Here is a tiny trained network, its code and every weight. The questions are about switching its units off for an input and a class, where a switched-off unit gives its printed mean instead of its output.

import numpy as np


def w(rows, s, z=0):
    codes = np.array(rows[::2]) - 128.0
    scale = np.full(codes.shape[1], s)
    scale[-1] = z or s
    return codes * scale


def norm(h):
    return h / np.sqrt((h * h).mean(-1, keepdims=True) + 1e-5)


def f(y):
    return np.maximum(y, 0)


def log_softmax(a):
    a = a - a.max(-1, keepdims=True)
    return a - np.log(np.exp(a).sum(-1, keepdims=True))


def net(x, mask):
    res = np.array(x, float).reshape(1, 8) / 4 @ E
    u = 0
    for l in range(4):
        y = f(norm(res) @ A[l][:, :-1].T + A[l][:, -1])
        res = res + np.where(mask[u : u + 7], y, B[l][:, -1]) @ B[l][:, :-1]
        u += 7
    return log_softmax(norm(res)[-1] @ U[:, :-1].T + U[:, -1])


A, B = {}, {}
E = w([
[130,133,121,111,124,122,126,136,1,79,130],'x0',
[129,129,125,128,129,126,126,128,128,126,127],'x1',
[126,128,128,130,127,129,131,128,127,128,130],'x2',
[98,119,170,83,160,136,199,223,125,123,130],'x3',
[125,126,125,129,127,128,128,129,126,127,130],'x4',
[127,127,128,130,125,128,127,128,129,127,129],'x5',
[127,127,127,130,127,125,130,128,128,130,129],'x6',
[130,68,128,156,101,123,154,142,124,114,48],'x7',
],0.0062)
A[0] = w([
[126,117,174,83,119,169,201,195,211,136,146,96],'0.n1',
[136,193,101,122,103,156,52,80,88,79,246,1],'0.n2',
[106,111,144,117,150,115,130,146,53,147,125,101],'0.n3',
[61,90,145,61,236,48,178,246,28,122,142,47],'0.n4',
[138,125,181,78,114,184,207,182,212,135,136,81],'0.n5',
[186,121,172,164,80,135,150,86,65,118,7,12],'0.n6',
[120,92,119,124,120,125,155,165,128,101,116,91],'0.n7',
],0.0021,0.0029)
B[0] = w([
[90,124,81,145,205,51,130,155,56,186,144,238],'0.n1',
[198,172,190,122,207,101,143,75,121,239,33,198],'0.n2',
[175,141,117,121,90,160,132,116,141,104,122,176],'0.n3',
[195,183,171,100,4,241,198,107,165,57,137,254],'0.n4',
[85,115,81,151,187,61,128,157,80,170,145,225],'0.n5',
[42,56,86,201,87,109,84,138,151,99,213,173],'0.n6',
[155,156,147,125,144,123,141,109,122,158,115,156],'0.n7',
],0.0028,0.0019)
A[1] = w([
[177,142,109,151,89,123,75,63,5,96,119,32],'1.n1',
[127,128,131,132,129,131,125,126,131,126,130,111],'1.n2',
[129,166,150,108,167,130,111,119,118,147,143,75],'1.n3',
[120,115,125,121,139,114,119,127,115,123,133,25],'1.n4',
[132,108,132,159,82,136,116,107,114,112,44,6],'1.n5',
[128,127,131,128,128,129,125,130,127,129,129,121],'1.n6',
[130,127,130,131,127,126,127,130,127,126,129,103],'1.n7',
],0.003,0.0018)
B[1] = w([
[1,103,100,134,227,86,88,197,68,175,107,252],'1.n1',
[129,126,124,128,126,128,124,127,130,133,129,128],'1.n2',
[133,93,116,149,110,120,127,128,139,120,107,158],'1.n3',
[156,161,131,115,142,132,112,107,132,153,115,128],'1.n4',
[81,83,106,197,86,115,112,131,132,99,151,168],'1.n5',
[128,129,127,126,131,129,131,126,130,124,128,128],'1.n6',
[127,135,130,131,126,130,132,117,127,138,124,128],'1.n7',
],0.0031,0.003)
A[2] = w([
[155,110,123,141,98,146,96,98,184,119,121,3],'2.n1',
[130,58,118,141,86,155,148,146,159,104,3,238],'2.n2',
[128,113,100,180,122,94,76,68,227,180,125,156],'2.n3',
[113,155,95,118,137,128,60,96,88,98,185,61],'2.n4',
[164,122,127,154,95,134,92,79,210,143,133,59],'2.n5',
[106,118,168,107,156,136,172,189,219,158,131,92],'2.n6',
[130,127,130,127,128,127,126,128,129,126,128,110],'2.n7',
],0.0049,0.0018)
B[2] = w([
[120,121,154,120,116,128,201,159,61,110,111,157],'2.n1',
[190,146,168,179,129,83,174,67,40,163,28,255],'2.n2',
[127,165,195,68,84,190,223,200,58,51,143,254],'2.n3',
[170,155,160,111,195,122,90,113,155,194,70,204],'2.n4',
[125,143,174,89,98,164,212,186,59,74,130,191],'2.n5',
[110,133,45,181,170,78,2,21,115,178,151,235],'2.n6',
[127,127,127,132,125,128,126,126,127,129,128,128],'2.n7',
],0.0041,0.0048)
A[3] = w([
[116,120,109,113,144,131,109,149,182,137,148,40],'3.n1',
[155,108,120,65,170,107,135,200,59,80,124,122],'3.n2',
[138,170,150,62,95,196,131,148,118,64,224,4],'3.n3',
[141,3,83,187,75,84,105,92,104,85,67,70],'3.n4',
[131,17,110,189,137,65,154,132,181,167,69,67],'3.n5',
[95,125,58,127,173,92,69,137,233,165,224,89],'3.n6',
[118,52,110,159,149,87,152,166,206,168,84,46],'3.n7',
],0.0049,0.0025)
B[3] = w([
[128,104,130,132,118,126,136,141,119,114,126,142],'3.n1',
[157,135,135,152,86,143,125,69,235,145,129,237],'3.n2',
[114,139,100,72,132,180,40,156,219,98,177,218],'3.n3',
[93,87,98,117,124,143,97,185,254,111,212,253],'3.n4',
[151,205,124,65,147,158,73,80,77,126,164,228],'3.n5',
[93,43,109,167,113,90,222,186,119,125,118,210],'3.n6',
[167,209,145,102,148,129,85,67,62,141,124,183],'3.n7',
],0.0059,0.0039)
U = w([
[137,199,154,45,119,208,116,150,187,93,208,136],'0',
[160,179,125,136,211,75,68,55,70,201,94,249],'1',
[170,93,178,156,44,143,254,138,109,79,60,158],'2',
[102,24,61,193,97,105,36,128,125,80,117,4],'3',
[69,68,90,148,180,67,205,198,156,175,189,41],'4',
],0.0092,0.0013)

Each question gives the input, the list of numbers given to net, and the class t.
The units are the neurons (one row each of A and B). Each row of codes is followed by its name. A weight is (code - 128) times the scale printed after its matrix; where a second scale follows, it is the last column's (A, B and U).
mask holds one flag per neuron, layer by layer. A switched-off neuron (its flag False) gives its mean, the last column of its row in B, instead of its output. The means were averaged over made-up inputs and are rounded, as every weight is.
A unit's drop is (log p(t) with every unit on - log p(t) with that unit switched off) / (log p(t) with every unit on - log p(t) with every unit switched off).
The circuit of an input: a set's keep is (log p(t) with only the set's units on - log p(t) with every unit switched off) / (log p(t) with every unit on - log p(t) with every unit switched off). Starting from the 12 units with the biggest drops (on a tie, the unit counted first), units are removed one at a time, each time the one whose removal leaves the highest keep (on an exact tie, the one counted first), for as long as the keep stays at least 0.8.
units of the circuit, in order: the units of the circuit, biggest drop first
unit that matters most: the unit with the biggest drop
top k neurons: the k neurons with the biggest drops, biggest first
top k neurons in layer l: the k neurons of layer l with the biggest drops, biggest first
input [-3,-7,-7,-8,-2,-3,1,-5], class 0: unit that matters most => 2.n3
input [2,-3,-1,0,-1,3,4,7], class 3: top 2 neurons => 3.n4, 2.n3
input [8,5,0,6,2,1,8,0], class 0: top 3 neurons => 2.n2, 3.n3, 3.n6
input [0,6,7,-3,3,-3,3,4], class 2: top 2 neurons => 2.n3, 2.n6
input [0,6,4,1,7,1,1,5], class 1: top 3 neurons => 2.n3, 2.n2, 3.n5
input [-1,5,5,1,-7,-3,-1,7], class 1: units of the circuit, in order => 3.n5, 2.n3
input [7,7,8,1,-5,6,-5,-1], class 0: units of the circuit, in order => 2.n2, 3.n2
input [-6,4,0,5,-7,-2,1,1], class 1: top 2 neurons => 3.n7, 3.n5
input [0,-7,-8,-8,-4,-4,1,8], class 2: top 3 neurons in layer 2 => 2.n3, 2.n6, 2.n2
input [7,-5,6,-1,-6,8,-6,5], class 3: units of the circuit, in order => 2.n3, 3.n4
input [-1,-6,-2,0,3,-2,-4,2], class 2: top 2 neurons => 1.n1, 2.n3
input [2,1,-4,0,4,8,2,-4], class 1: top 2 neurons => 2.n3, 3.n4
input [2,-6,0,-1,1,-1,-1,-7], class 1: units of the circuit, in order => 2.n3, 3.n4
input [-4,5,-8,-8,-1,-6,-5,-6], class 0: units of the circuit, in order => 2.n3
input [-1,-8,-4,4,-8,2,4,-7], class 4: top 2 neurons => 3.n6, 2.n3
input [3,-8,6,-5,0,4,1,1], class 3: top 3 neurons in layer 3 => 3.n4, 3.n5, 3.n7
input [-7,3,-3,1,-1,8,8,8], class 1: top 2 neurons in layer 2 => 2.n6, 2.n2
input [2,-8,6,-2,-6,-7,-2,4], class 3: top 2 neurons => 3.n4, 2.n2
input [0,3,2,4,2,0,1,-6], class 4: top 2 neurons => 2.n3, 3.n6
input [-6,-5,4,2,2,8,5,-3], class 4: unit that matters most => 2.n6
input [4,-3,-5,0,-3,-5,8,5], class 3: top 2 neurons in layer 2 => 2.n3, 2.n5
input [8,7,-1,5,-5,-5,1,-1], class 0: top 2 neurons => 2.n2, 3.n3
